Each row is followed by its group and then its class within the group.
[ -3.7  32.2  -5.8  -7.9  -7.3   3.5  11.9 -14.2   6.1 -19.0   4.1   3.8
 -45.1 -13.8   1.2  -4.6  10.8  -5.9  -6.3   3.0   6.5   1.2  33.0   9.9
   0.9  -7.7] => [58] nj
[-45.5  33.9   5.4  18.8  11.8  15.2   4.9  -0.9 -30.0   2.3 -11.0   4.7
 -40.7 -14.4   0.3 -16.8   5.2   7.6  -1.9 -10.7   3.4  -1.2  27.7  -7.5
   7.7 -11.9] => [58] zm
[-27.8  55.3  -1.3  13.4   2.3   5.7  11.9   3.9 -30.7 -10.2   2.1  14.2
 -39.5 -28.3   1.9 -12.7   1.3  -5.6  -9.0  -7.7   6.6  -5.8  51.9  -7.3
   2.8 -10.0] => [58] nj
[-38.1  12.7  -1.9 -19.1 -16.8  12.2 -17.1  42.8 -55.7  23.7  -8.2   1.8
  21.2   2.0  -9.4   1.5 -19.3 -19.7  -2.0  -5.8 -12.1 -12.6  16.8 -38.0
  13.3  -2.4] => [60] jr
[-50.0  54.5 -12.1  10.6 -24.9  -6.3   9.6  35.1 -54.7  13.4  -7.3   0.1
 -24.7 -21.5 -13.1  14.7  -4.4 -32.1 -10.8   9.2  -4.5  -2.3  21.9   5.7
 -13.9  -7.9] => [60] ml
[-44.9  43.2 -11.8   8.8 -21.7  -7.0  11.4  16.8 -31.6  -9.7   4.9   6.3
 -58.7 -17.9  -4.5   4.0   6.4  -3.5 -11.3   7.7   1.3   0.8   4.5  12.6
 -22.8 -10.1] => [60] sq
[ -7.0  55.3 -12.5   6.5  -3.9  -7.4  28.7   3.9 -14.2 -28.9   5.2   8.3
 -30.0 -31.7   0.6   6.8   6.7 -18.0  -3.2   4.9   9.6   5.7  30.6  17.4
  -8.4  -1.4] => [58] nj
[-41.8  31.1 -10.7   7.1 -17.0  -0.4   3.6  26.1 -39.7   2.1   0.2   4.9
 -36.1  -8.5 -15.2   2.4  -0.4 -10.2  -6.4   6.0  -4.6   1.7  -7.7  -0.9
 -11.8  -9.8] => [60] ml
[-25.2  38.8 -11.9   6.6  -3.7  -5.3  17.0  26.8 -24.2 -23.5  19.8   5.1
 -36.0 -16.8 -10.7  -5.5   6.7  -3.7  -4.7  12.5  -2.8   2.5  -4.9  17.6
 -26.0 -17.1] => [60] jr
[-32.5   6.7  -3.5   4.8  17.5  11.9   6.1   1.6  -5.8 -17.1   0.0   2.4
 -41.6   6.7  -2.9 -16.5   9.2  19.6  -5.4   3.7   0.3  -1.3   5.8   0.7
  -8.4 -16.4] => [60] jr
[-26.2  34.5  -1.7  15.4  24.8   7.5  12.1 -15.2 -17.0 -12.6   1.2   3.7
 -38.4 -16.6   6.6 -16.6   7.5  14.9  -4.3 -11.8   8.5   4.8  17.5   1.8
   0.6  -6.4] => [58] nj
[-42.7  35.7 -18.6  -6.3 -11.7  -5.7  16.9  23.8 -18.1 -16.1   2.9   1.3
 -48.3 -12.7 -12.6  -1.4   9.2  -2.7 -16.4  23.8  -9.1   2.7  14.3   8.1
 -17.0 -10.9] => [60] jr
[-43.8  27.6 -10.2  11.6  31.3  16.8  11.4  -6.1  -9.0 -13.8  -7.7   6.8
 -24.7 -11.5   4.5 -27.2   0.3  10.1  -5.6  -4.6   7.4   5.5  68.2   0.0
  15.2  -2.1] => [58] zm
[-68.9  59.0 -16.3  15.9   0.3   8.4   9.8  32.1 -57.5  -6.6  -7.7   2.6
 -49.2 -17.5 -11.7   5.8   3.5 -21.9  -7.9   7.5  -4.3  -1.2   5.9   6.6
 -20.1 -14.0] => [60] jr
[-39.4  35.2 -16.3 -10.8 -30.0 -10.3   9.7  33.1 -39.7   4.5   1.4  -1.1
 -13.3 -12.9  -6.8  17.1  -2.1 -29.7  -5.6  11.3  27.4   1.7   9.0   7.7
 -14.3   0.9] => [60] ml
[ -6.8  23.8  -4.8 -15.2 -27.4   4.3  -2.7  29.0 -25.3  -4.8  -5.5  -0.1
   3.9  -3.7  -3.4  11.3  -4.4 -10.7  -4.5   5.8  -1.3  -9.6  19.4  -1.9
  -8.4  -2.8] => [60] jr
[-52.1  25.8 -10.1  20.9  10.3   7.8   5.1  27.1 -40.3  -9.2  -3.3   6.7
 -43.4  -0.3  -8.3 -12.5  -0.2   6.3  -2.5   6.2   0.8   4.6 -18.7   2.3
 -25.7 -20.7] => [60] sq
[-34.9  17.4 -10.3   2.7  -0.5   6.1   9.0  26.6 -12.5 -11.9  -3.5   3.8
 -17.0  -4.0  -3.6  -8.5   4.8   6.5 -10.2   8.7  -6.5   4.3  20.6   2.8
  -7.4 -16.6] => [60] ml
[-38.8  31.1  -6.6  11.4  16.5  13.0  17.0 -15.4  12.5 -12.8 -10.4   5.3
 -47.9 -13.5   7.0 -22.5   9.4  20.8 -12.6  -6.0  10.4   0.2  60.1  10.8
   1.8 -17.5] => [58] zm
[ -6.1  31.5 -18.3 -12.6 -42.4  -9.6  11.0  30.7  -4.9  -9.9   8.3   3.4
 -19.9 -19.8  -4.3  17.7   5.4 -12.4 -15.5  11.2  -2.1  -0.8  29.2  17.0
 -16.6 -12.7] => [60] sq
[-43.4  40.6 -20.7   3.0   6.4  -1.5  16.1  25.6 -25.0 -27.0  -1.8   8.0
 -36.9  -5.0  -2.5 -11.7  11.4   5.6 -10.8  11.6   3.1   5.4  18.9  17.0
 -24.0 -11.6] => [60] jr
[-28.0  36.3  -8.8   8.2  11.0   1.8  16.4  -9.6  -4.6 -14.1  -3.0   7.1
 -39.5 -15.7   2.5 -18.4   6.4   4.9  -6.3  -3.9   4.5   2.9  41.9   3.8
   5.9   0.1] => [58] zm
[ -6.9  27.8  -3.0  -4.7   4.0   9.5  10.9 -16.9  12.4 -25.8   0.6  10.9
 -38.0 -15.8   6.2 -25.4  10.0  26.8 -14.7  -6.1  11.8  -1.3  56.7   3.0
   4.4 -14.8] => [58] nj
[-40.0  37.7 -12.9  20.3  -6.2  -8.3  23.5  35.1 -42.5  -4.6   5.7  12.4
 -31.7 -18.8 -11.6   8.9  -2.8 -28.1  -8.6  10.0  -2.6   6.7  -7.7  18.1
 -26.1  -7.2] => [60] ml
[-29.4  29.2   1.7  13.9  17.9   8.1   2.2 -11.5  -9.7  -6.0  -2.1   3.6
 -49.4 -11.6   3.7 -13.7   7.3   8.6  -5.4 -14.4   8.1  -0.2  21.9  -4.8
   2.5 -10.1] => [58] zm
[-48.4  25.6  -7.3  12.8 -13.8  -2.7   1.6  34.8 -59.9  10.5  -6.5   0.6
 -14.0  -4.6  -1.5   7.0  -7.4 -15.6   0.4   2.8  -9.3  -2.0 -24.0   0.4
 -15.1  -0.2] => [60] ml
[-34.9  35.0 -12.3  12.7  -1.4  -8.5   5.9  24.3 -37.1  -3.1   2.0  -1.4
 -42.7  -9.5 -10.7   9.7  -3.5 -16.4  -5.1   3.6  -9.2   2.7 -25.4   6.0
 -19.8  -8.0] => [60] sq
[-38.5  37.7 -12.3  12.8   2.3   3.1  16.6  -5.6  -2.7 -10.7  -0.7   5.7
 -53.3 -19.0  -4.8 -15.5  17.0   3.9 -13.9  -2.5   5.2   1.1  48.9 -13.3
  -3.8   2.7] => [58] nj
[  6.8  13.1   0.5 -10.5   7.5   9.9   4.4  -6.5  13.8 -19.5   0.4   5.0
 -10.5 -15.2   1.9 -13.2   2.7   9.2  -8.8  -5.6   2.9  -5.6  37.2  -3.9
  11.2  -9.3] => [58] Bs
[-16.4  23.4   0.6   1.4   4.3   8.6   5.1 -10.3 -17.0  -8.7  -0.1   5.4
 -41.1  -8.8  -3.9 -14.9   6.4   8.2  -5.8 -10.8   9.8  -0.8  11.7 -16.2
   4.9 -13.9] => [58] nj
[-42.6  48.6 -23.8  20.4  -6.5  -6.8  25.1  28.8 -37.3 -19.7  -0.2   6.9
 -46.2 -19.5  -8.7  -9.7   8.9 -17.9 -11.5  16.0  -3.2  11.4   2.1  24.6
 -25.6 -12.3] => [60] ml
[-55.7  36.7   0.6   7.8   9.5  21.8  -1.2  17.6 -51.3   9.6  -9.6   6.8
 -11.2  -8.6  -6.1 -13.2  -7.3  -4.8  -1.8 -13.8   0.7  -2.0  32.6 -27.6
  11.5  -7.5] => [58] zm
[-24.3  44.2  -6.0  15.6   0.9  15.0  17.4  -5.2  -5.4 -17.5  -6.7   7.7
 -39.9 -24.6   3.2 -19.0   4.0   3.6 -13.4  -9.3   4.3   5.2  61.3  11.8
   0.0 -22.7] => [58] Bs
